Below is a small trained network, with its code and all its weights. Each question gives an input and a target symbol and asks what happens when units are switched off, that is, made to give their printed mean instead of their output.

import numpy as np


def w(rows, s, z=0):
    codes = np.array(rows[::2]) - 128.0
    scale = np.full(codes.shape[1], s)
    scale[-1] = z or s
    return codes * scale


def f(y):
    return y / 2 * (1 + np.tanh(0.7978845608 * (y + 0.044715 * y**3)))


def softmax(a):
    e = np.exp(a - a.max(-1, keepdims=True))
    return e / e.sum(-1, keepdims=True)


def log_softmax(a):
    a = a - a.max(-1, keepdims=True)
    return a - np.log(np.exp(a).sum(-1, keepdims=True))


def net(x, mask):
    ids = ['βδζηθλμπστφψ'.index(c) for c in x.split()]
    T = len(ids)
    res = E[ids] + P[:T]
    u = 0
    for l in range(2):
        q, k, v = (res @ M[l].T for M in (Q, K, V))
        z = softmax(np.where(np.tri(T) > 0, q @ k.T / 3**0.5, -1e9)) @ v
        res = res + np.where(mask[u], z, O[l][:, -1]) @ O[l][:, :-1]
        u += 1
        y = f(res @ A[l][:, :-1].T + A[l][:, -1])
        res = res + np.where(mask[u : u + 4], y, B[l][:, -1]) @ B[l][:, :-1]
        u += 4
    return log_softmax(res[-1] @ U[:, :-1].T + U[:, -1])


Q, K, V, O, A, B = {}, {}, {}, {}, {}, {}
E = w([
[133,86,147,125,119,100,138,191,116,112,149,139],'β',
[85,103,79,85,153,133,126,145,111,156,111,97],'δ',
[84,77,161,100,155,163,72,93,93,154,175,144],'ζ',
[89,113,193,86,145,84,167,98,132,160,134,136],'η',
[112,152,166,158,107,85,160,146,158,142,91,86],'θ',
[87,159,96,136,134,100,102,154,137,147,177,91],'λ',
[92,213,121,70,151,157,146,65,167,141,154,90],'μ',
[117,159,205,166,123,143,89,142,163,132,146,131],'π',
[120,117,128,166,93,165,167,98,126,139,109,143],'σ',
[130,137,89,158,91,166,111,150,134,107,153,104],'τ',
[117,134,72,139,123,115,182,161,138,149,91,101],'φ',
[249,162,118,115,103,99,107,93,45,181,85,140],'ψ',
],0.017)
P = w([
[147,117,127,144,120,117,129,107,120,152,138,117],'0',
[74,153,155,128,93,156,189,173,70,170,124,138],'1',
[106,145,133,185,150,84,101,82,82,12,118,135],'2',
[200,104,120,177,142,88,99,67,132,188,162,87],'3',
[135,91,154,138,69,154,184,197,122,210,151,79],'4',
[53,157,115,55,107,166,124,155,177,45,89,132],'5',
],0.011)
Q[0] = w([
[185,101,157,157,92,143,136,148,73,247,185,48],'L0H0',
[167,103,130,244,137,68,101,77,62,104,165,77],'L0H0',
[65,118,169,172,28,158,135,180,55,114,152,94],'L0H0',
],0.011)
K[0] = w([
[190,136,106,133,147,70,77,65,109,95,110,132],'L0H0',
[143,225,138,99,125,120,104,144,8,123,53,176],'L0H0',
[196,116,124,121,113,119,121,120,101,201,131,93],'L0H0',
],0.012)
V[0] = w([
[185,183,89,175,66,255,79,126,128,104,106,118],'L0H0',
[106,165,152,208,91,139,172,136,249,96,106,83],'L0H0',
[171,211,185,142,78,7,173,124,152,158,49,103],'L0H0',
],0.0059)
O[0] = w([
[84,85,187,149,174,177,122,100,97,150,133,2,254],'L0H0',
[140,146,153,143,86,91,124,114,32,82,43,86,188],'L0H0',
[142,157,149,45,74,157,27,146,69,176,115,164,254],'L0H0',
],0.0087,0.0015)
A[0] = w([
[115,103,172,141,109,212,105,80,191,135,113,165,43],'L0N0',
[113,133,143,94,113,117,170,160,112,128,103,109,89],'L0N1',
[54,79,208,1,247,64,40,182,165,151,150,132,245],'L0N2',
[137,130,69,189,87,234,89,102,133,122,148,117,54],'L0N3',
],0.0057,0.0012)
B[0] = w([
[70,131,195,139,184,112,133,132,125,202,80,138,174],'L0N0',
[142,118,113,117,95,185,136,136,144,150,118,117,167],'L0N1',
[167,162,66,224,67,253,178,89,156,57,111,178,250],'L0N2',
[81,83,169,53,208,65,129,168,131,167,124,168,228],'L0N3',
],0.0069,0.0022)
Q[1] = w([
[62,127,156,135,97,196,108,180,125,153,149,157],'L1H0',
[173,126,138,130,120,155,148,143,113,248,188,104],'L1H0',
[67,160,129,67,62,232,166,191,164,130,91,112],'L1H0',
],0.011)
K[1] = w([
[205,137,128,107,164,125,143,106,116,201,123,129],'L1H0',
[224,134,92,176,239,52,49,33,78,70,121,168],'L1H0',
[231,59,139,94,95,111,85,108,165,255,181,82],'L1H0',
],0.0086)
V[1] = w([
[128,63,5,114,106,112,199,153,100,136,44,118],'L1H0',
[155,50,196,147,113,185,186,80,107,126,88,220],'L1H0',
[181,60,148,173,120,96,98,254,107,117,157,117],'L1H0',
],0.0076)
O[1] = w([
[192,136,136,219,134,150,63,232,127,209,163,35,77],'L1H0',
[115,91,134,103,2,101,144,65,188,150,189,79,252],'L1H0',
[101,179,149,179,168,55,142,65,39,206,216,147,140],'L1H0',
],0.0087,0.0026)
A[1] = w([
[123,219,141,110,253,77,137,179,111,132,100,199,56],'L1N0',
[99,146,196,232,176,132,141,84,18,169,90,57,15],'L1N1',
[66,61,99,228,232,135,181,175,176,104,192,44,36],'L1N2',
[36,86,158,21,136,81,121,71,131,99,154,166,251],'L1N3',
],0.0063,0.0019)
B[1] = w([
[155,12,103,205,109,174,124,53,83,65,140,134,147],'L1N0',
[166,111,113,77,136,116,123,187,125,65,188,131,254],'L1N1',
[159,175,205,97,141,152,157,64,148,135,99,162,215],'L1N2',
[108,100,142,151,171,95,99,204,138,137,127,126,243],'L1N3',
],0.011,0.0057)
U = w([
[158,119,90,77,48,117,137,151,166,78,172,210,3],'β',
[131,124,78,86,154,179,131,146,167,87,66,118,136],'δ',
[114,89,97,192,153,167,141,107,109,111,126,160,131],'ζ',
[109,120,128,130,129,116,207,87,199,109,155,165,60],'η',
[95,78,170,169,69,149,132,88,125,139,115,1,226],'θ',
[101,181,64,177,112,70,154,110,121,157,242,170,157],'λ',
[145,137,169,34,173,142,175,111,112,79,175,91,63],'μ',
[138,205,182,213,163,171,135,126,161,166,65,154,211],'π',
[49,93,193,152,177,56,129,141,95,160,68,134,184],'σ',
[125,94,88,136,176,115,68,237,162,130,165,93,75],'τ',
[123,121,101,116,150,116,134,131,135,138,118,124,108],'φ',
[175,177,154,73,89,119,76,86,38,159,70,160,134],'ψ',
],0.0057,0.0027)

Each question gives the input, a string of symbols that net reads in full, and the target symbol t.
The units are the heads (3 rows each of Q, K, V and O) and the neurons (one row each of A and B). Each row of codes is followed by its name. A weight is (code - 128) times the scale printed after its matrix; where a second scale follows, it is the last column's (O, A, B and U).
mask holds one flag per unit, layer by layer, with each layer's heads first. A switched-off unit (its flag False) gives its mean, the last column of its rows in O or B, instead of its output. The means were averaged over made-up inputs and are rounded, as every weight is.
A unit's drop is (log p(t) with every unit on - log p(t) with that unit switched off) / (log p(t) with every unit on - log p(t) with every unit switched off).
The circuit of an input: a set's keep is (log p(t) with only the set's units on - log p(t) with every unit switched off) / (log p(t) with every unit on - log p(t) with every unit switched off). Starting from all 10 units, units are removed one at a time, each time the one whose removal leaves the highest keep (on an exact tie, the one counted first), for as long as the keep stays at least 0.8.
circuit, biggest first: the units of the circuit, biggest drop first
k most important neurons: the k neurons with the biggest drops, biggest first
k most important neurons of layer l: the k neurons of layer l with the biggest drops, biggest first
drop of u: that unit's drop, to one decimal
input π τ τ π λ, target σ: circuit, biggest first -> [L1H0 L1N3]
input σ τ τ π π η, target σ: most important neuron -> [L1N3]
input η φ σ, target τ: circuit, biggest first -> [L1H0 L1N1]
input β σ ζ ζ, target η: circuit, biggest first -> [L0H0 L1H0]
input σ λ δ, target ζ: circuit, biggest first -> [L1H0 L1N0]
input ψ σ τ, target τ: circuit, biggest first -> [L0H0 L0N3 L1N2]
input σ ζ σ δ σ, target π: circuit, biggest first -> [L1H0 L0H0 L1N2]
input σ σ σ π, target θ: circuit, biggest first -> [L1H0 L0H0]
input θ σ λ, target θ: circuit, biggest first -> [L1H0 L1N1]
input δ τ τ τ π, target μ: 2 most important neurons -> [L1N1 L1N2]
input δ π β θ, target λ: circuit, biggest first -> [L1H0 L0H0]
input μ λ σ, target ζ: circuit, biggest first -> [L1H0 L1N0 L0H0]
input δ τ ψ σ τ, target τ: circuit, biggest first -> [L0H0 L1N2]
input π β τ, target λ: circuit, biggest first -> [L1H0 L0H0]
input σ τ σ, target μ: 2 most important neurons -> [L1N1 L1N2]
input φ β τ ψ θ σ, target σ: 3 most important neurons -> [L1N3 L0N2 L1N1]
input σ δ ζ, target π: most important neuron of layer 0 -> [L0N2]
input π π σ, target σ: 2 most important neurons -> [L1N3 L0N2]
input σ τ τ π φ, target σ: 3 most important neurons -> [L1N3 L0N2 L1N1]
input π σ τ σ, target μ: most important neuron of layer 1 -> [L1N1]
input τ π σ σ τ δ, target μ: 3 most important neurons of layer 1 -> [L1N1 L1N2 L1N3]
input σ σ σ δ π μ, target σ: 2 most important neurons -> [L1N3 L1N1]
input β π σ δ η, target π: 2 most important neurons of layer 1 -> [L1N2 L1N1]
input δ τ θ, target μ: drop of L0H0 -> 0.5
